Q:
array([[ .25,  .15, -.30,  .12, -.12,  .07],
       [ .31,  .28, -.54, -.54, -.05, -.08]])
A: .07, .31

Q:
array([[-.03, -.02,  .07,  .52,  .22],
       [ .03,  .34,  .46,  .04, -.01]])
A: .22, .03

Q: array([.23, .05, .12, .44, .64, .67])
A: .67, .23

Q: array([-.25, -.01, -.10, -.52])
A: -.52, -.25

Q: array([-.16, -.24,  .61, -.27, -.09, -.37])
A: -.37, -.16

Q:
array([[ .65, -.25,  .29, -.46,  .18,  .42],
       [ .31, -.29,  .26, -.56,  .43,  .45]])
A: .42, .31

Q:
array([[ .62, -.61, -.11,  .69],
       [ .27, -.19,  .13,  .09],
       [ .41, -.06,  .28,  .26]])
A: .69, .41
---
[[-.65,-.39,.16,-.45],
[.43,-.49,.48,-.03]] ans = .43

[[.01,.01,-.07,-.20,-.19,.54],
[-.57,-.03,.03,-.13,.19,.00]] ans = .19

[[-.02,-.09,.01,.01,.20,-.06],
[.71,.11,.43,-.41,.27,-.07]] ans = .43

[.22,.24,.61,.05,.17] ans = .24

[.57,.58,-.26,.66,-.55,.31,-.59] ans = .58

[-.44,-.66,-.26,-.31] ans = -.31

[-.07,.56,-.17,-.27,.07] ans = .07

[[.47,.31,.05,-.17,.23,.11,.17],
[-.16,.10,.22,-.11,-.31,.20,-.08],
[-.02,-.13,.06,.37,.27,.30,.57]] ans = .47
---
array([[-2.6, -2.3, -2.6,  2.5,  2.5, -2.5,  2.6, -2.6, -2.6],
       [ 2.6,  2.5, -2.0, -2.6, -2.6,  2.5, -2.0,  2.3,  2.5],
       [-2.2,  1.4, -2.6,  2.0,  1.3, -1.4,  2.5, -2.3, -2.6],
       [-2.5, -2.1, -2.5,  2.5,  2.3, -2.5,  2.6, -2.6, -2.6],
       [-1.4,  2.2, -2.6,  1.5,  0.1, -1.1,  2.5, -2.1, -2.5],
       [ 2.5,  2.5,  0.9, -2.5, -2.7,  2.6, -2.6,  2.5,  2.5],
       [-2.5, -1.8, -2.7,  2.5,  2.3, -2.2,  2.5, -2.5, -2.5],
       [ 2.5,  2.5, -2.0, -2.7, -2.7,  2.4, -1.9,  2.4,  2.5]]) ==> -2.6

array([[-206.16,  -76.87,  -36.14,   11.15,  -71.90,  162.14,  -69.75],
       [  29.92, -269.65, -143.77, -108.85,   26.68,  -66.53,  -61.10],
       [  -9.43,  -76.87,  -89.95,  -84.85,  -22.61, -112.26,  -52.45],
       [ -48.77,  -12.61,  -36.14,  -60.85,  -71.90, -112.26,  -52.45],
       [ -88.12,  -12.61,   -9.23,  -12.85,  -47.25,  -66.53,  -69.75],
       [  29.92,  -12.61,  -63.05, -108.85,  -71.90, -157.99,  -35.15],
       [-127.46,  -76.87,  -63.05,  -12.85,  -47.25,   24.94,  -69.75],
       [  -9.43, -141.13,  -63.05,  -84.85,  -47.25, -112.26,  -52.45],
       [  -9.43, -141.13, -116.86,  -84.85,  -22.61,  -66.53,  -52.45],
       [ -48.77,  180.17,   17.68,  -60.85, -145.83, -112.26,  -17.86],
       [ -48.77,  -12.61,  -36.14,  -84.85,  -71.90,  -66.53,  -43.80],
       [-166.81,  115.91,   44.59,   11.15, -121.18,   24.94,  -52.45]]) ==> -52.45

array([[-0.03, -0.04, -0.05,  0.01, -0.01,  0.05,  0.05, -0.06,  0.05,
        -0.05,  0.02,  0.03, -0.02,  0.13,  0.03,  0.00],
       [-0.02, -0.02,  0.00, -0.02, -0.03, -0.04, -0.03, -0.01, -0.03,
        -0.01, -0.03, -0.03,  0.00, -0.04,  0.00, -0.02],
       [-0.07, -0.18,  0.09, -0.02, -0.25, -0.13, -0.14,  0.03,  0.01,
         0.01, -0.05, -0.08,  0.14, -0.08,  0.25,  0.00],
       [-0.02, -0.02, -0.01, -0.02, -0.02, -0.02, -0.02, -0.01, -0.02,
        -0.01, -0.02, -0.02, -0.01, -0.03, -0.01, -0.02],
       [-0.02, -0.02, -0.02, -0.02, -0.02, -0.02, -0.02, -0.02, -0.01,
        -0.01, -0.02, -0.02, -0.01, -0.02, -0.02, -0.01],
       [-0.02, -0.01, -0.02, -0.01, -0.01,  0.00,  0.00, -0.02, -0.01,
        -0.02, -0.01, -0.01, -0.02,  0.00, -0.02, -0.02],
       [-0.06, -0.10, -0.07,  0.05, -0.07,  0.11,  0.09, -0.09,  0.12,
        -0.08,  0.06,  0.05,  0.02,  0.28,  0.14,  0.03],
       [-0.04, -0.11,  0.05, -0.03, -0.15, -0.10, -0.11,  0.02, -0.02,
         0.01, -0.04, -0.06,  0.08, -0.09,  0.13, -0.02],
       [-0.03, -0.06,  0.03, -0.02, -0.09, -0.08, -0.08,  0.01, -0.03,
         0.00, -0.03, -0.05,  0.04, -0.08,  0.06, -0.02],
       [-0.02, -0.06,  0.03, -0.03, -0.09, -0.08, -0.08,  0.01, -0.03,
         0.00, -0.04, -0.05,  0.03, -0.08,  0.06, -0.02],
       [-0.01, -0.02, -0.01, -0.02, -0.02, -0.02, -0.02, -0.01, -0.02,
        -0.02, -0.02, -0.02, -0.01, -0.03, -0.01, -0.02]]) ==> 0.00

array([[ 0.157, -0.235,  0.198,  0.045, -0.207,  0.205,  0.113,  0.070,
         0.235, -0.249,  0.068, -0.069, -0.269, -0.068, -0.099],
       [-0.033,  0.043,  0.006, -0.020, -0.018,  0.161, -0.042, -0.009,
         0.168,  0.061, -0.013, -0.158,  0.087, -0.078,  0.119],
       [-0.163,  0.198, -0.203, -0.112,  0.034, -0.138, -0.170, -0.038,
        -0.066,  0.052, -0.272,  0.104, -0.041, -0.069, -0.119],
       [ 0.178, -0.277,  0.169,  0.150, -0.134,  0.084,  0.155, -0.121,
        -0.039, -0.205,  0.084, -0.054, -0.048,  0.121, -0.104],
       [-0.021,  0.179, -0.202,  0.124, -0.029, -0.281, -0.153,  0.040,
        -0.262, -0.039,  0.203,  0.070, -0.115, -0.204, -0.172],
       [ 0.089, -0.061, -0.014,  0.009,  0.090, -0.070,  0.214, -0.045,
        -0.177,  0.139, -0.017, -0.063,  0.103,  0.131, -0.060],
       [ 0.063, -0.250,  0.125, -0.037,  0.174,  0.119, -0.064,  0.051,
        -0.026, -0.150,  0.213, -0.222, -0.178, -0.121, -0.050],
       [-0.195,  0.045, -0.293,  0.051,  0.000, -0.287, -0.175,  0.090,
        -0.208,  0.160,  0.131, -0.032, -0.007, -0.172, -0.036],
       [-0.145,  0.176, -0.052, -0.148,  0.089,  0.160, -0.118, -0.026,
         0.019,  0.098, -0.262,  0.022,  0.017, -0.082,  0.057],
       [ 0.037, -0.262,  0.036,  0.013,  0.177,  0.033,  0.062, -0.098,
        -0.302, -0.060,  0.069, -0.068, -0.074, -0.213, -0.157]]) ==> -0.119

array([[-2.27, -2.50,  0.04, -1.45,  1.47, -1.40, -1.12, -0.74, -2.44,
        -2.10, -1.20],
       [ 0.99, -1.63, -1.71,  1.18, -0.57,  0.46, -0.24, -1.72,  1.19,
        -1.73, -1.84],
       [-0.43, -0.15, -0.25, -0.12, -0.61, -0.37, -0.45, -0.07, -0.34,
        -0.36, -0.35],
       [-1.74, -1.83,  1.23,  0.70,  1.11,  1.34,  1.40,  0.82,  0.47,
         0.95, -1.72],
       [ 1.40, -0.25,  0.27, -1.82,  1.51, -1.53, -1.56,  1.08,  1.60,
         0.33, -0.60]]) ==> -0.35
